Below is a small trained network, with its code and all its weights. Each question gives an input and a class and asks what happens when units are switched off, that is, made to give their printed mean instead of their output.

import numpy as np


def w(rows, s, z=0):
    codes = np.array(rows[::2]) - 128.0
    scale = np.full(codes.shape[1], s)
    scale[-1] = z or s
    return codes * scale


def norm(h):
    return h / np.sqrt((h * h).mean(-1, keepdims=True) + 1e-5)


def f(y):
    return np.maximum(y, 0)


def log_softmax(a):
    a = a - a.max(-1, keepdims=True)
    return a - np.log(np.exp(a).sum(-1, keepdims=True))


def net(x, mask):
    res = np.array(x, float).reshape(1, 6) / 4 @ E
    u = 0
    for l in range(3):
        y = f(norm(res) @ A[l][:, :-1].T + A[l][:, -1])
        res = res + np.where(mask[u : u + 10], y, B[l][:, -1]) @ B[l][:, :-1]
        u += 10
    return log_softmax(norm(res)[-1] @ U[:, :-1].T + U[:, -1])


A, B = {}, {}
E = w([
[198,74,107,100,148,155],'x0',
[72,97,127,90,128,136],'x1',
[129,129,126,127,122,128],'x2',
[91,97,25,203,153,154],'x3',
[133,69,122,141,98,7],'x4',
[128,129,130,129,133,129],'x5',
],0.012)
A[0] = w([
[127,149,124,71,37,226,64],'L0N0',
[208,1,160,109,159,185,28],'L0N1',
[204,164,186,145,39,138,184],'L0N2',
[166,104,131,174,43,98,185],'L0N3',
[36,87,136,53,181,164,105],'L0N4',
[53,218,134,121,151,80,50],'L0N5',
[114,185,61,123,125,188,103],'L0N6',
[32,31,121,52,77,144,45],'L0N7',
[76,140,180,184,104,124,3],'L0N8',
[71,77,153,82,118,132,92],'L0N9',
],0.0094,0.0061)
B[0] = w([
[93,100,162,81,255,94,188],'L0N0',
[89,235,45,64,92,99,194],'L0N1',
[121,87,92,210,157,180,255],'L0N2',
[104,154,170,128,222,158,242],'L0N3',
[237,184,126,221,117,113,204],'L0N4',
[169,164,23,38,113,105,183],'L0N5',
[96,94,160,108,233,134,201],'L0N6',
[243,227,126,235,180,90,191],'L0N7',
[121,182,54,92,82,102,142],'L0N8',
[194,192,156,154,187,130,173],'L0N9',
],0.0083,0.0054)
A[1] = w([
[38,55,106,145,91,173,50],'L1N0',
[178,124,90,116,126,133,2],'L1N1',
[128,63,92,31,130,156,27],'L1N2',
[144,154,216,24,95,116,26],'L1N3',
[108,53,116,149,56,99,42],'L1N4',
[135,148,102,91,73,241,34],'L1N5',
[156,94,162,188,44,174,122],'L1N6',
[74,91,125,118,141,1,155],'L1N7',
[6,202,150,132,57,114,58],'L1N8',
[208,54,65,54,129,126,3],'L1N9',
],0.0079,0.0043)
B[1] = w([
[180,95,107,193,160,133,138],'L1N0',
[125,179,121,89,94,115,134],'L1N1',
[178,185,124,154,99,98,137],'L1N2',
[184,63,118,254,120,201,164],'L1N3',
[152,83,173,75,88,168,133],'L1N4',
[90,115,184,94,188,116,148],'L1N5',
[121,126,101,76,211,143,130],'L1N6',
[94,125,150,74,238,205,252],'L1N7',
[187,185,31,13,93,110,164],'L1N8',
[112,189,52,21,98,156,156],'L1N9',
],0.0074,0.0046)
A[2] = w([
[74,127,68,164,116,120,89],'L2N0',
[137,59,119,110,135,6,102],'L2N1',
[152,155,212,112,69,113,149],'L2N2',
[172,167,114,148,189,150,155],'L2N3',
[96,90,126,90,180,149,130],'L2N4',
[104,59,153,125,148,161,112],'L2N5',
[159,100,122,98,125,138,125],'L2N6',
[47,181,152,151,98,90,86],'L2N7',
[166,133,199,70,128,144,170],'L2N8',
[96,157,73,60,71,147,3],'L2N9',
],0.014,0.0047)
B[2] = w([
[181,35,163,109,27,164,156],'L2N0',
[63,245,180,118,206,248,159],'L2N1',
[128,9,46,184,87,153,148],'L2N2',
[142,131,188,132,64,23,253],'L2N3',
[78,99,169,94,85,77,178],'L2N4',
[75,123,107,116,127,69,148],'L2N5',
[84,166,78,146,116,125,139],'L2N6',
[198,198,56,77,123,209,142],'L2N7',
[42,90,30,198,112,135,176],'L2N8',
[104,123,139,108,103,1,140],'L2N9',
],0.0088,0.014)
U = w([
[59,140,202,104,219,204,156],'0',
[100,10,79,200,97,172,114],'1',
[152,210,39,36,94,146,128],'2',
[118,125,153,135,109,72,195],'3',
[198,163,174,208,147,114,54],'4',
[106,117,151,118,107,80,182],'5',
[186,78,254,43,71,130,2],'6',
],0.015,0.0091)

Each question gives the input, the list of numbers given to net, and the class t.
The units are the neurons (one row each of A and B). Each row of codes is followed by its name. A weight is (code - 128) times the scale printed after its matrix; where a second scale follows, it is the last column's (A, B and U).
mask holds one flag per neuron, layer by layer. A switched-off neuron (its flag False) gives its mean, the last column of its row in B, instead of its output. The means were averaged over made-up inputs and are rounded, as every weight is.
A unit's drop is (log p(t) with every unit on - log p(t) with that unit switched off) / (log p(t) with every unit on - log p(t) with every unit switched off).
The circuit of an input: a set's keep is (log p(t) with only the set's units on - log p(t) with every unit switched off) / (log p(t) with every unit on - log p(t) with every unit switched off). Starting from the 12 units with the biggest drops (on a tie, the unit counted first), units are removed one at a time, each time the one whose removal leaves the highest keep (on an exact tie, the one counted first), for as long as the keep stays at least 0.8.
units of the circuit, in order: the units of the circuit, biggest drop first
unit that matters most: the unit with the biggest drop
k most important neurons: the k neurons with the biggest drops, biggest first
k most important neurons of layer l: the k neurons of layer l with the biggest drops, biggest first
input [2,7,0,-5,-3,1], class 4: unit that matters most	L0N4
input [-2,6,-7,-8,-5,3], class 1: 2 most important neurons	(L2N8 L2N2)
input [-7,3,2,5,2,-6], class 2: units of the circuit, in order	(L2N7 L0N2)
input [-8,-3,6,-3,8,2], class 0: units of the circuit, in order	(L2N1 L2N3)
input [5,-5,-8,3,-5,4], class 5: 2 most important neurons of layer 2	(L2N3 L2N1)
input [2,5,4,0,-6,-7], class 3: 2 most important neurons of layer 0	(L0N4 L0N3)
input [7,7,-6,-7,-3,-2], class 1: 2 most important neurons	(L2N8 L2N2)
input [-4,3,-7,5,-5,2], class 5: 2 most important neurons	(L2N1 L0N2)
input [-6,-5,-5,-4,5,1], class 2: 3 most important neurons	(L2N7 L0N6 L0N0)
input [-6,4,0,-4,-3,2], class 2: 2 most important neurons	(L2N4 L0N8)
input [5,5,-6,1,-2,-5], class 5: 3 most important neurons of layer 0	(L0N1 L0N2 L0N0)
input [-6,5,-7,3,-4,8], class 3: units of the circuit, in order	(L0N4 L2N1)
input [-5,6,-3,1,-5,7], class 3: 2 most important neurons	(L0N4 L2N3)
input [4,3,7,6,8,8], class 0: units of the circuit, in order	(L2N1)
input [6,-3,-5,-6,6,2], class 0: 2 most important neurons	(L2N1 L0N2)
input [-4,-7,-3,-7,5,-3], class 1: 3 most important neurons	(L2N2 L2N8 L0N7)
input [5,-5,8,6,-1,3], class 5: 2 most important neurons of layer 0	(L0N2 L0N6)
input [0,7,5,1,-6,0], class 4: 2 most important neurons	(L0N4 L0N7)
input [8,8,2,-4,0,6], class 2: 2 most important neurons	(L0N1 L0N3)
input [-1,7,4,0,-5,-5], class 4: units of the circuit, in order	(L0N4)
input [7,8,-2,3,3,2], class 4: 2 most important neurons of layer 0	(L0N7 L0N4)
